[[ -5 -22  25  51]
 [ -5 -22  -1 -10]
 [ 50  67   6  24]
 [ 32   5  59  51]
 [ 55  53 -20  13]
 [ 56  47  59  32]]
->
[[ 25  51  -5 -22]
 [ -1 -10  -5 -22]
 [  6  24  50  67]
 [ 59  51  32   5]
 [-20  13  55  53]
 [ 59  32  56  47]]

[[ 23  22 -32 -32 -33 -30  14  22  22 -29 -26  25 -32  24 -32]
 [-10  -7  12  12  11  10  -2  -8 -11  11  11 -15  15 -14  13]
 [-38 -35  53  52  52  48 -24 -35 -35  49  46 -40  53 -39  54]
 [ 32  27 -45 -44 -44 -38  17  27  28 -38 -35  36 -47  33 -47]
 [ 21  18 -29 -27 -29 -26  13  17  19 -27 -26  19 -27  19 -29]
 [-11  -6  15  12  12   7   1  -6  -9   9   6 -15  16 -12  16]]
->
[[ 24 -32  23  22 -32 -32 -33 -30  14  22  22 -29 -26  25 -32]
 [-14  13 -10  -7  12  12  11  10  -2  -8 -11  11  11 -15  15]
 [-39  54 -38 -35  53  52  52  48 -24 -35 -35  49  46 -40  53]
 [ 33 -47  32  27 -45 -44 -44 -38  17  27  28 -38 -35  36 -47]
 [ 19 -29  21  18 -29 -27 -29 -26  13  17  19 -27 -26  19 -27]
 [-12  16 -11  -6  15  12  12   7   1  -6  -9   9   6 -15  16]]

[[  2  40  41  14 -11  15   2   2]
 [-16  38 -47   1  18  13 -49  -4]
 [ -3  12 -34 -16 -19  11  36  28]
 [ -4  -9  17  -1   4 -18 -27  32]
 [  4  -3 -18  -8  -4  -3 -30   9]
 [  1 -18 -22 -12   6 -17  12   8]
 [ -3 -48  11  11 -10   9 -31   0]]
->
[[  2   2   2  40  41  14 -11  15]
 [-49  -4 -16  38 -47   1  18  13]
 [ 36  28  -3  12 -34 -16 -19  11]
 [-27  32  -4  -9  17  -1   4 -18]
 [-30   9   4  -3 -18  -8  -4  -3]
 [ 12   8   1 -18 -22 -12   6 -17]
 [-31   0  -3 -48  11  11 -10   9]]

[[ 23 -14  -9 -23  37  15 -19]
 [  1  -4  -9 -13  23   4   2]
 [ 38   6  -1  -9   3  19  -3]
 [-51 -25  37  11  22 -15  -7]
 [  7   8  -5   6  26 -26  21]
 [-26 -15 -26  -6  -7 -22 -12]
 [-33 -12  12  -9  15  -5  14]
 [  0 -40 -26 -28 -46  21   1]
 [-12 -54  17  -7 -12   2 -38]]
->
[[ 15 -19  23 -14  -9 -23  37]
 [  4   2   1  -4  -9 -13  23]
 [ 19  -3  38   6  -1  -9   3]
 [-15  -7 -51 -25  37  11  22]
 [-26  21   7   8  -5   6  26]
 [-22 -12 -26 -15 -26  -6  -7]
 [ -5  14 -33 -12  12  -9  15]
 [ 21   1   0 -40 -26 -28 -46]
 [  2 -38 -12 -54  17  -7 -12]]

[[-49 -50 -52 -53]
 [-40 -42 -39 -39]
 [-35 -34 -33 -32]
 [-55 -54 -54 -52]
 [-38 -38 -38 -36]
 [  7   9   7  10]
 [ 58  58  56  54]
 [-49 -50 -47 -45]
 [-31 -31 -31 -30]
 [ 12  13   8   8]
 [-35 -32 -33 -32]]
->
[[-52 -53 -49 -50]
 [-39 -39 -40 -42]
 [-33 -32 -35 -34]
 [-54 -52 -55 -54]
 [-38 -36 -38 -38]
 [  7  10   7   9]
 [ 56  54  58  58]
 [-47 -45 -49 -50]
 [-31 -30 -31 -31]
 [  8   8  12  13]
 [-33 -32 -35 -32]]

[[ 24   6  21 -16  22 -27]
 [ 14 -16  -8 -35  42 -34]
 [ 20 -11  11   2   2   3]
 [ 15  15  10  22  17  23]
 [-19  22 -15  39 -52   6]
 [ 37 -11  -2 -22  24  -2]
 [ 43 -16 -24 -16  43  -2]]
->
[[ 22 -27  24   6  21 -16]
 [ 42 -34  14 -16  -8 -35]
 [  2   3  20 -11  11   2]
 [ 17  23  15  15  10  22]
 [-52   6 -19  22 -15  39]
 [ 24  -2  37 -11  -2 -22]
 [ 43  -2  43 -16 -24 -16]]

[[ 20   5  -1   2 -16]
 [ 18 -22  40 -52  -2]
 [-17  -9 -19   4 -10]
 [  8  -9   0  34  -1]
 [ -2   4   7 -13  -4]
 [ -5  26  -3 -11  13]
 [-10  21   3  12  19]
 [ -2  16  -1 -20   0]
 [ 20   9   2  11 -18]
 [ 21  31 -12  -1 -15]
 [ 10 -14  10 -31 -31]]
->
[[  2 -16  20   5  -1]
 [-52  -2  18 -22  40]
 [  4 -10 -17  -9 -19]
 [ 34  -1   8  -9   0]
 [-13  -4  -2   4   7]
 [-11  13  -5  26  -3]
 [ 12  19 -10  21   3]
 [-20   0  -2  16  -1]
 [ 11 -18  20   9   2]
 [ -1 -15  21  31 -12]
 [-31 -31  10 -14  10]]

[[-10  -9   9   1   0   0 -14   8]
 [ -1  14  -3   5  -2  34   7  -6]
 [ 18  -3  -2  -8 -13 -54 -12  11]
 [  8  -6   1 -31  16 -37  11 -14]]
->
[[-14   8 -10  -9   9   1   0   0]
 [  7  -6  -1  14  -3   5  -2  34]
 [-12  11  18  -3  -2  -8 -13 -54]
 [ 11 -14   8  -6   1 -31  16 -37]]
